Below is a small trained network, with its code and all its weights. Each question gives an input and a class and asks what happens when units are switched off, that is, made to give their printed mean instead of their output.

import numpy as np


def w(rows, s, z=0):
    codes = np.array(rows[::2]) - 128.0
    scale = np.full(codes.shape[1], s)
    scale[-1] = z or s
    return codes * scale


def norm(h):
    return h / np.sqrt((h * h).mean(-1, keepdims=True) + 1e-5)


def f(y):
    return np.maximum(y, 0)


def log_softmax(a):
    a = a - a.max(-1, keepdims=True)
    return a - np.log(np.exp(a).sum(-1, keepdims=True))


def net(x, mask):
    res = np.array(x, float).reshape(1, 7) / 4 @ E
    u = 0
    for l in range(3):
        y = f(norm(res) @ A[l][:, :-1].T + A[l][:, -1])
        res = res + np.where(mask[u : u + 13], y, B[l][:, -1]) @ B[l][:, :-1]
        u += 13
    return log_softmax(norm(res)[-1] @ U[:, :-1].T + U[:, -1])


A, B = {}, {}
E = w([
[2,147,172,122,127,166,177],'x0',
[131,137,112,147,122,147,119],'x1',
[129,127,135,121,130,122,131],'x2',
[61,187,92,97,174,69,39],'x3',
[83,16,135,135,125,152,44],'x4',
[108,119,111,75,18,97,134],'x5',
[149,179,245,173,95,134,66],'x6',
],0.0079)
A[0] = w([
[107,137,95,121,30,109,120,34],'L0N1',
[76,164,103,116,139,61,67,83],'L0N2',
[85,99,116,150,116,151,109,97],'L0N3',
[122,115,131,136,100,163,156,101],'L0N4',
[132,114,130,144,131,122,152,74],'L0N5',
[122,126,127,69,7,88,117,12],'L0N6',
[70,152,127,139,108,143,155,2],'L0N7',
[115,98,61,90,143,106,157,118],'L0N8',
[102,123,159,89,155,145,126,167],'L0N9',
[133,158,181,112,102,116,121,82],'L0N10',
[160,194,96,112,91,143,128,78],'L0N11',
[167,137,177,123,99,97,91,135],'L0N12',
[148,105,145,99,102,142,91,177],'L0N13',
],0.014,0.0062)
B[0] = w([
[141,112,145,155,238,135,132,193],'L0N1',
[184,162,110,80,81,246,102,253],'L0N2',
[116,82,143,131,123,109,102,176],'L0N3',
[146,109,165,75,119,170,122,165],'L0N4',
[143,153,125,147,104,160,104,134],'L0N5',
[167,129,134,170,250,176,124,227],'L0N6',
[68,118,181,97,129,140,136,154],'L0N7',
[78,139,61,200,107,137,152,222],'L0N8',
[142,125,117,155,125,160,86,193],'L0N9',
[95,151,92,195,108,149,151,185],'L0N10',
[121,132,156,104,118,71,151,174],'L0N11',
[105,132,72,178,89,134,128,232],'L0N12',
[139,103,122,147,96,105,118,227],'L0N13',
],0.011,0.0065)
A[1] = w([
[144,109,131,69,105,108,110,74],'L1N1',
[132,199,141,95,131,99,191,36],'L1N2',
[32,116,150,51,150,152,112,88],'L1N3',
[151,128,101,103,25,112,113,82],'L1N4',
[128,197,127,89,131,79,191,3],'L1N5',
[146,116,179,172,93,66,134,120],'L1N6',
[70,162,137,108,145,145,164,88],'L1N7',
[181,54,183,118,79,149,199,37],'L1N8',
[69,188,105,46,153,65,34,75],'L1N9',
[142,84,148,219,116,121,184,114],'L1N10',
[184,122,123,160,246,150,119,100],'L1N11',
[120,148,101,128,135,218,83,169],'L1N12',
[147,103,117,136,138,49,122,61],'L1N13',
],0.011,0.0053)
B[1] = w([
[105,127,169,141,176,87,103,128],'L1N1',
[180,238,185,169,126,2,142,140],'L1N2',
[128,104,229,113,98,112,192,153],'L1N3',
[106,124,167,87,224,82,115,149],'L1N4',
[193,219,95,174,120,69,173,136],'L1N5',
[60,125,56,123,170,137,159,149],'L1N6',
[195,41,182,115,106,42,144,151],'L1N7',
[177,221,91,78,120,238,60,154],'L1N8',
[144,158,101,91,92,236,128,143],'L1N9',
[128,193,98,75,171,154,110,196],'L1N10',
[66,166,155,45,184,53,91,191],'L1N11',
[132,119,173,104,171,92,238,248],'L1N12',
[139,92,151,65,116,112,103,134],'L1N13',
],0.0074,0.011)
A[2] = w([
[131,160,162,171,142,159,58,129],'L2N1',
[95,19,146,124,108,116,54,2],'L2N2',
[136,140,151,182,126,118,97,116],'L2N3',
[182,186,50,110,136,63,139,136],'L2N4',
[186,117,132,140,60,149,191,50],'L2N5',
[128,160,192,181,219,135,113,197],'L2N6',
[207,124,95,101,88,203,112,98],'L2N7',
[107,24,97,106,155,217,21,124],'L2N8',
[84,166,197,215,91,151,109,139],'L2N9',
[106,155,213,125,52,93,227,94],'L2N10',
[143,165,166,200,51,118,61,84],'L2N11',
[240,128,36,121,144,17,2,40],'L2N12',
[104,103,130,68,112,185,121,109],'L2N13',
],0.0098,0.0028)
B[2] = w([
[105,126,32,150,198,161,186,196],'L2N1',
[231,236,190,254,126,38,89,165],'L2N2',
[150,97,117,74,131,115,207,155],'L2N3',
[131,81,202,195,95,136,75,218],'L2N4',
[61,168,44,133,160,115,63,146],'L2N5',
[108,83,92,50,183,44,80,250],'L2N6',
[54,152,157,52,130,190,114,200],'L2N7',
[192,248,153,156,118,53,169,255],'L2N8',
[106,57,48,144,87,112,176,196],'L2N9',
[190,71,161,163,71,131,29,187],'L2N10',
[90,103,52,143,128,151,182,165],'L2N11',
[68,20,217,101,87,173,141,236],'L2N12',
[186,131,102,120,89,73,51,178],'L2N13',
],0.008,0.0077)
U = w([
[144,117,136,106,221,80,127,253],'0',
[168,216,103,81,85,237,99,88],'1',
[222,199,162,238,75,37,114,89],'2',
[86,65,5,203,82,120,201,75],'3',
[131,6,226,129,53,139,117,130],'4',
],0.013,0.0039)

Each question gives the input, the list of numbers given to net, and the class t.
The units are the neurons (one row each of A and B). Each row of codes is followed by its name. A weight is (code - 128) times the scale printed after its matrix; where a second scale follows, it is the last column's (A, B and U).
mask holds one flag per neuron, layer by layer. A switched-off neuron (its flag False) gives its mean, the last column of its row in B, instead of its output. The means were averaged over made-up inputs and are rounded, as every weight is.
A unit's drop is (log p(t) with every unit on - log p(t) with that unit switched off) / (log p(t) with every unit on - log p(t) with every unit switched off).
The circuit of an input: a set's keep is (log p(t) with only the set's units on - log p(t) with every unit switched off) / (log p(t) with every unit on - log p(t) with every unit switched off). Starting from the 12 units with the biggest drops (on a tie, the unit counted first), units are removed one at a time, each time the one whose removal leaves the highest keep (on an exact tie, the one counted first), for as long as the keep stays at least 0.8.
units of the circuit, in order: the units of the circuit, biggest drop first
top k neurons: the k neurons with the biggest drops, biggest first
top k neurons in layer l: the k neurons of layer l with the biggest drops, biggest first
input [-7,4,4,5,8,1,5], class 2: top 2 neurons => (L2N2; L2N8)
input [1,-3,8,-6,-2,8,-4], class 0: top neuron => (L0N6)
input [-4,-1,5,8,7,-6,-8], class 1: units of the circuit, in order => (L0N2; L0N6; L1N9)
input [8,-5,2,-4,-3,-7,5], class 4: top 3 neurons in layer 2 => (L2N10; L2N8; L2N9)
input [-8,0,4,0,-6,4,-1], class 4: units of the circuit, in order => (L2N12; L2N4)
input [-1,8,0,-7,-8,6,-3], class 2: units of the circuit, in order => (L1N2; L0N11)
input [5,-6,3,-7,8,0,-8], class 2: top 2 neurons in layer 0 => (L0N2; L0N3)
input [-5,-5,-5,3,7,7,-1], class 0: top 2 neurons => (L0N6; L0N1)
input [0,8,5,-6,-8,3,-6], class 2: top 3 neurons => (L0N2; L1N2; L0N11)
input [5,-1,3,-7,7,-7,0], class 0: top 3 neurons in layer 0 => (L0N2; L0N12; L0N13)
input [0,6,-1,-8,2,-6,6], class 1: units of the circuit, in order => (L1N8; L0N6; L1N10)
input [-8,-6,5,2,-7,6,0], class 4: top 4 neurons in layer 2 => (L2N12; L2N4; L2N8; L2N2)
input [3,6,4,0,-2,-5,6], class 3: top 2 neurons in layer 0 => (L0N6; L0N1)
input [-6,-1,8,-7,2,0,6], class 1: top 4 neurons => (L1N8; L1N10; L0N8; L2N7)
input [-7,4,2,-2,8,8,-3], class 0: top 4 neurons => (L0N6; L0N1; L1N11; L2N12)
input [-6,-3,-6,-2,-8,-5,-7], class 2: units of the circuit, in order => (L0N6; L2N4; L2N1)
input [8,3,0,2,8,4,-2], class 2: units of the circuit, in order => (L2N2; L0N3; L2N8)
input [7,2,-3,-4,-6,0,-6], class 4: top 4 neurons in layer 2 => (L2N10; L2N8; L2N2; L2N1)
input [-2,-3,-4,-6,4,4,2], class 1: units of the circuit, in order => (L1N8)
input [-7,2,4,0,6,-6,-5], class 4: top 3 neurons => (L2N12; L0N6; L0N1)
input [7,7,-4,-7,6,8,-6], class 0: units of the circuit, in order => (L0N1; L0N6; L0N12)
input [-7,-1,4,5,-7,3,-3], class 2: units of the circuit, in order => (L2N4)
